Below are the code and all the weights of a small trained network. Each question names an input and a class and asks about switching units off, where a switched-off unit gives its printed mean instead of its output.

import numpy as np


def w(rows, s, z=0):
    codes = np.array(rows[::2]) - 128.0
    scale = np.full(codes.shape[1], s)
    scale[-1] = z or s
    return codes * scale


def norm(h):
    return h / np.sqrt((h * h).mean(-1, keepdims=True) + 1e-5)


def f(y):
    return np.maximum(y, 0)


def log_softmax(a):
    a = a - a.max(-1, keepdims=True)
    return a - np.log(np.exp(a).sum(-1, keepdims=True))


def net(x, mask):
    res = np.array(x, float).reshape(1, 4) / 4 @ E
    u = 0
    for l in range(3):
        y = f(norm(res) @ A[l][:, :-1].T + A[l][:, -1])
        res = res + np.where(mask[u : u + 5], y, B[l][:, -1]) @ B[l][:, :-1]
        u += 5
    return log_softmax(norm(res)[-1] @ U[:, :-1].T + U[:, -1])


A, B = {}, {}
E = w([
[127,57,161,172,153,184],'x0',
[37,143,145,148,78,122],'x1',
[110,58,2,73,138,135],'x2',
[102,167,145,68,212,187],'x3',
],0.0053)
A[0] = w([
[114,67,97,163,112,215,92],'L0N1',
[106,198,71,98,97,117,60],'L0N2',
[70,185,122,89,11,237,69],'L0N3',
[121,165,116,109,140,82,4],'L0N4',
[64,100,145,125,104,111,53],'L0N5',
],0.011,0.0035)
B[0] = w([
[93,153,132,161,57,176,253],'L0N1',
[106,100,206,126,14,172,228],'L0N2',
[226,71,135,123,217,109,236],'L0N3',
[115,165,117,38,55,82,158],'L0N4',
[254,86,72,94,234,152,180],'L0N5',
],0.0076,0.004)
A[1] = w([
[55,54,18,55,128,123,2],'L1N1',
[164,149,153,99,193,31,217],'L1N2',
[19,126,115,57,255,174,214],'L1N3',
[74,59,82,129,112,111,44],'L1N4',
[164,85,46,222,87,107,142],'L1N5',
],0.0079,0.0013)
B[1] = w([
[210,178,62,254,112,124,250],'L1N1',
[162,34,78,227,118,127,206],'L1N2',
[61,123,124,92,110,7,243],'L1N3',
[125,223,207,187,114,125,190],'L1N4',
[66,113,135,32,223,46,254],'L1N5',
],0.007,0.0044)
A[2] = w([
[127,233,159,120,126,255,35],'L2N1',
[107,160,197,178,164,124,81],'L2N2',
[136,139,153,62,162,39,2],'L2N3',
[180,80,81,15,208,88,128],'L2N4',
[75,33,143,145,152,203,92],'L2N5',
],0.008,0.0018)
B[2] = w([
[84,128,146,105,114,124,151],'L2N1',
[159,147,7,167,86,124,193],'L2N2',
[71,174,169,69,133,102,208],'L2N3',
[177,51,113,167,157,131,253],'L2N4',
[123,74,203,87,46,136,186],'L2N5',
],0.012,0.0049)
U = w([
[206,44,125,127,171,137,203],'0',
[130,177,63,237,72,160,118],'1',
[82,102,170,75,11,145,214],'2',
[48,86,136,70,166,34,94],'3',
[80,102,167,127,140,147,99],'4',
[97,144,157,80,169,226,3],'5',
],0.012,0.0048)

Each question gives the input, the list of numbers given to net, and the class t.
The units are the neurons (one row each of A and B). Each row of codes is followed by its name. A weight is (code - 128) times the scale printed after its matrix; where a second scale follows, it is the last column's (A, B and U).
mask holds one flag per neuron, layer by layer. A switched-off neuron (its flag False) gives its mean, the last column of its row in B, instead of its output. The means were averaged over made-up inputs and are rounded, as every weight is.
A unit's drop is (log p(t) with every unit on - log p(t) with that unit switched off) / (log p(t) with every unit on - log p(t) with every unit switched off).
The circuit of an input: a set's keep is (log p(t) with only the set's units on - log p(t) with every unit switched off) / (log p(t) with every unit on - log p(t) with every unit switched off). Starting from the 12 units with the biggest drops (on a tie, the unit counted first), units are removed one at a time, each time the one whose removal leaves the highest keep (on an exact tie, the one counted first), for as long as the keep stays at least 0.8.
circuit, biggest first: the units of the circuit, biggest drop first
most important unit: the unit with the biggest drop
k most important neurons: the k neurons with the biggest drops, biggest first
top k neurons in layer l: the k neurons of layer l with the biggest drops, biggest first
input [1,-3,-7,-1], class 1: circuit, biggest first -> (L2N2)
input [5,8,-3,0], class 0: 2 most important neurons -> (L0N3 L0N5)
input [-6,-3,2,-5], class 2: 2 most important neurons -> (L0N2 L0N3)
input [-5,-3,-2,-8], class 3: circuit, biggest first -> (L1N5 L2N3)
input [7,-6,-8,8], class 1: top 3 neurons in layer 0 -> (L0N3 L0N5 L0N2)
input [7,0,-4,-4], class 2: circuit, biggest first -> (L1N1 L2N4)
input [-2,-5,1,-6], class 3: 3 most important neurons -> (L1N5 L2N3 L0N3)
input [6,1,-6,-6], class 1: circuit, biggest first -> (L2N2 L2N4)
input [5,-5,8,1], class 1: 4 most important neurons -> (L1N1 L0N3 L0N1 L1N4)
input [-3,4,6,1], class 1: top 2 neurons in layer 2 -> (L2N4 L2N5)
input [-7,7,-2,7], class 0: 2 most important neurons -> (L0N3 L0N1)
input [-1,7,-7,2], class 0: 3 most important neurons -> (L0N3 L1N2 L0N1)
input [-5,-5,-5,-7], class 3: top 2 neurons in layer 1 -> (L1N1 L1N5)
input [2,5,3,-5], class 0: circuit, biggest first -> (L0N5)
input [8,-5,4,7], class 2: top 2 neurons in layer 0 -> (L0N1 L0N3)
input [5,2,-4,-8], class 3: 3 most important neurons -> (L1N5 L0N2 L1N1)
input [2,2,-8,-6], class 1: 2 most important neurons -> (L2N2 L1N3)
input [6,-4,-2,6], class 2: circuit, biggest first -> (L2N5 L0N3)
input [-3,0,6,-5], class 1: 3 most important neurons -> (L1N1 L1N3 L0N3)
input [3,8,2,2], class 0: most important unit -> L0N5
input [-4,-5,-1,8], class 3: 2 most important neurons -> (L1N3 L2N3)
input [1,7,3,-5], class 0: top 2 neurons in layer 0 -> (L0N5 L0N3)
